Look-ups in named tables: a row name and a column name give one cell, copied from the table.

Tesoto.tsv
	Zigup	Mef	Zedakul	Luf	Fevubig	Momefe
Lukud	-1.41	-2.22	-6.31	-2.86	-1.27	0.54
Por	1.21	-4.75	-3.95	2.27	1.40	-5.14
Nim	1.16	1.70	2.47	2.31	-0.69	-1.96
Kefaza	-2.47	-3.91	-3.94	-1.95	-0.14	-2.00
Bim	-4.19	4.06	-5.93	-2.94	-7.10	5.84

Nim, Luf: 2.31
Kefaza, Momefe: -2.00
Kefaza, Zedakul: -3.94
Nim, Momefe: -1.96
Bim, Zigup: -4.19
Por, Zigup: 1.21
Nim, Zigup: 1.16
Lukud, Momefe: 0.54
Lukud, Mef: -2.22
Bim, Luf: -2.94
Bim, Zedakul: -5.93
Lukud, Zedakul: -6.31
Bim, Momefe: 5.84
Kefaza, Fevubig: -0.14
Kefaza, Mef: -3.91
Lukud, Fevubig: -1.27
Nim, Mef: 1.70
Kefaza, Zigup: -2.47
Nim, Zedakul: 2.47

Table Duz
|  | Zelovum | Pupita | Luru |
|---|---|---|---|
| Bimog | -41 | -79 | -77 |
| Rigapid | 42 | 73 | -36 |
| Vabil | 40 | 14 | 34 |

Rigapid, Zelovum => 42
Bimog, Zelovum => -41
Vabil, Zelovum => 40
Vabil, Luru => 34
Rigapid, Luru => -36
Bimog, Luru => -77
Rigapid, Pupita => 73
Vabil, Pupita => 14
Bimog, Pupita => -79

Table Perin
	Ninimu	Sapeve	Dar	Tovu	Duz	Gisi	Rona	Vud	Tumom
Datu	4.099	4.497	5.477	3.336	6.147	4.047	4.971	3.387	6.118
Kibifuv	5.628	7.846	3.754	2.956	7.900	0.999	4.454	5.692	3.619
Vefus	2.412	0.369	4.590	7.228	0.513	9.058	4.466	4.327	3.814
Lir	4.241	3.697	4.960	2.054	8.055	3.318	6.021	2.686	5.564

Lir, Ninimu: 4.241
Vefus, Tovu: 7.228
Datu, Sapeve: 4.497
Lir, Tumom: 5.564
Kibifuv, Tovu: 2.956
Datu, Dar: 5.477
Vefus, Vud: 4.327
Datu, Vud: 3.387
Vefus, Gisi: 9.058
Lir, Duz: 8.055
Datu, Duz: 6.147
Vefus, Duz: 0.513
Datu, Rona: 4.971
Datu, Ninimu: 4.099
Kibifuv, Tumom: 3.619
Kibifuv, Dar: 3.754
Lir, Sapeve: 3.697
Lir, Gisi: 3.318
Kibifuv, Rona: 4.454
Lir, Tovu: 2.054

Keteged.tsv
	Vozig	Bamove	Vab	Fepun	Zabogek	Gib	Mef	Raton	Kivube
Sazomuk	64	11	51	64	21	6	8	60	55
Kelug	58	24	27	48	47	15	28	33	62
Luk	56	30	66	77	31	19	21	22	60
Noz	50	30	35	28	32	64	23	74	44
Tifip	30	41	55	24	54	30	52	58	61
Buku	66	39	8	24	56	46	39	64	31

Noz, Zabogek => 32
Kelug, Mef => 28
Tifip, Zabogek => 54
Luk, Vozig => 56
Noz, Bamove => 30
Tifip, Bamove => 41
Luk, Fepun => 77
Sazomuk, Bamove => 11
Luk, Mef => 21

Mizede
|  | Zimugug | Fumipo | Nid | Vesep | Mitezas | Nurazes | Gugez | Tutog |
|---|---|---|---|---|---|---|---|---|
| Mez | 48685 | 7730 | 61381 | 43199 | 65923 | 24324 | 41043 | 75526 |
| Gop | 39649 | 18466 | 70956 | 66843 | 77130 | 34152 | 41178 | 69456 |
| Nurade | 61958 | 9939 | 16296 | 32227 | 55327 | 21763 | 48941 | 55189 |
| Ses | 36712 | 66015 | 61878 | 59542 | 24683 | 91941 | 41847 | 47556 |

What is the Fumipo of Nurade in Mizede?
9939
What is the Nurazes of Mez in Mizede?
24324
What is the Vesep of Nurade in Mizede?
32227
What is the Vesep of Mez in Mizede?
43199
What is the Zimugug of Ses in Mizede?
36712
What is the Zimugug of Mez in Mizede?
48685
What is the Gugez of Gop in Mizede?
41178

Table Sapovo
|  | Moga | Rakodar | Sosi | Sikal | Ked |
|---|---|---|---|---|---|
| Dakesen | 0.35 | 3.37 | 5.05 | 5.17 | 2.14 |
| Leme | 4.03 | -1.01 | 5.45 | 6.46 | 7.73 |
| Bulip | 0.19 | 4.66 | -2.64 | 0.11 | -3.43 |
| Lom | -0.19 | -2.73 | 1.90 | 3.95 | 4.29 |
| Dol | 3.64 | 3.59 | -3.01 | 3.88 | 1.80 |
| Vem | 4.57 | 5.00 | 1.84 | 1.38 | -4.30 |
| Rerap | -0.22 | -1.14 | -4.83 | -1.23 | -1.59 |
| Nonavig | 0.38 | 3.72 | 1.25 | 3.31 | -5.03 |
| Dola | 3.61 | 0.44 | 0.30 | -0.18 | -4.38 |
| Tagalo | 0.48 | 0.16 | 6.13 | -0.17 | 6.22 |
| Gesi | 6.00 | -1.47 | 6.62 | 6.20 | 1.30 |

Gesi, Sikal: 6.20
Nonavig, Sikal: 3.31
Gesi, Moga: 6.00
Leme, Rakodar: -1.01
Bulip, Ked: -3.43
Rerap, Moga: -0.22
Nonavig, Sosi: 1.25
Tagalo, Rakodar: 0.16
Dol, Ked: 1.80
Leme, Sosi: 5.45
Gesi, Rakodar: -1.47
Rerap, Rakodar: -1.14
Lom, Ked: 4.29

